Below is a small trained network, with its code and all its weights. Each question gives an input and a class and asks what happens when units are switched off, that is, made to give their printed mean instead of their output.

import numpy as np


def w(rows, s, z=0):
    codes = np.array(rows[::2]) - 128.0
    scale = np.full(codes.shape[1], s)
    scale[-1] = z or s
    return codes * scale


def norm(h):
    return h / np.sqrt((h * h).mean(-1, keepdims=True) + 1e-5)


def f(y):
    return y / 2 * (1 + np.tanh(0.7978845608 * (y + 0.044715 * y**3)))


def log_softmax(a):
    a = a - a.max(-1, keepdims=True)
    return a - np.log(np.exp(a).sum(-1, keepdims=True))


def net(x, mask):
    res = np.array(x, float).reshape(1, 2) / 4 @ E
    u = 0
    for l in range(4):
        y = f(norm(res) @ A[l][:, :-1].T + A[l][:, -1])
        res = res + np.where(mask[u : u + 3], y, B[l][:, -1]) @ B[l][:, :-1]
        u += 3
    return log_softmax(norm(res)[-1] @ U[:, :-1].T + U[:, -1])


A, B = {}, {}
E = w([
[64,101,21,205],'x0',
[56,251,164,171],'x1',
],0.0017)
A[0] = w([
[36,4,11,240,49],'L0N0',
[167,218,166,117,5],'L0N1',
[72,218,42,163,21],'L0N2',
],0.003,0.0011)
B[0] = w([
[145,252,70,124,254],'L0N0',
[148,171,142,36,125],'L0N1',
[168,86,117,134,152],'L0N2',
],0.0041,0.0017)
A[1] = w([
[10,166,156,200,248],'L1N0',
[225,146,5,174,196],'L1N1',
[115,207,206,3,56],'L1N2',
],0.0035,0.0017)
B[1] = w([
[85,89,111,16,213],'L1N0',
[2,192,56,204,251],'L1N1',
[76,167,252,124,190],'L1N2',
],0.004,0.0022)
A[2] = w([
[154,160,188,2,253],'L2N0',
[96,59,102,161,108],'L2N1',
[155,28,40,148,76],'L2N2',
],0.0034,0.0013)
B[2] = w([
[71,183,75,111,254],'L2N0',
[205,155,163,70,128],'L2N1',
[253,219,156,236,139],'L2N2',
],0.0035,0.0019)
A[3] = w([
[184,7,3,231,179],'L3N0',
[244,187,68,135,17],'L3N1',
[195,147,104,140,2],'L3N2',
],0.0032,0.002)
B[3] = w([
[67,235,191,253,251],'L3N0',
[149,166,227,123,85],'L3N1',
[83,106,239,58,56],'L3N2',
],0.0029,0.0014)
U = w([
[64,103,71,54,10],'0',
[64,173,208,38,250],'1',
[200,87,93,204,6],'2',
[217,29,173,54,194],'3',
[61,189,35,191,250],'4',
[196,25,133,163,6],'5',
[253,109,198,230,13],'6',
[199,30,140,164,6],'7',
],0.0048,0.0025)

Each question gives the input, the list of numbers given to net, and the class t.
The units are the neurons (one row each of A and B). Each row of codes is followed by its name. A weight is (code - 128) times the scale printed after its matrix; where a second scale follows, it is the last column's (A, B and U).
mask holds one flag per neuron, layer by layer. A switched-off neuron (its flag False) gives its mean, the last column of its row in B, instead of its output. The means were averaged over made-up inputs and are rounded, as every weight is.
A unit's drop is (log p(t) with every unit on - log p(t) with that unit switched off) / (log p(t) with every unit on - log p(t) with every unit switched off).
The circuit of an input: a set's keep is (log p(t) with only the set's units on - log p(t) with every unit switched off) / (log p(t) with every unit on - log p(t) with every unit switched off). Starting from all 12 units, units are removed one at a time, each time the one whose removal leaves the highest keep (on an exact tie, the one counted first), for as long as the keep stays at least 0.8.
units of the circuit, in order: the units of the circuit, biggest drop first
most important unit: the unit with the biggest drop
k most important neurons: the k neurons with the biggest drops, biggest first
drop when u is switched off: that unit's drop, to one decimal
input [-1,-2], class 6: most important unit	L0N0
input [-4,-7], class 6: 3 most important neurons	(L1N0, L2N2, L1N2)
input [-3,-7], class 6: units of the circuit, in order	(L1N0, L2N2)
input [-3,-2], class 3: 4 most important neurons	(L0N0, L1N1, L3N0, L1N0)
input [-2,-2], class 3: 3 most important neurons	(L0N0, L0N2, L1N1)
input [-3,-5], class 6: 2 most important neurons	(L1N0, L1N2)
input [-3,-4], class 3: 3 most important neurons	(L0N0, L1N1, L0N2)
input [-1,-6], class 6: drop when L1N1 is switched off	0.0
input [-4,-8], class 6: drop when L3N0 is switched off	0.2
input [-3,-6], class 6: drop when L2N2 is switched off	0.1
input [-4,-2], class 3: drop when L0N2 is switched off	-0.2
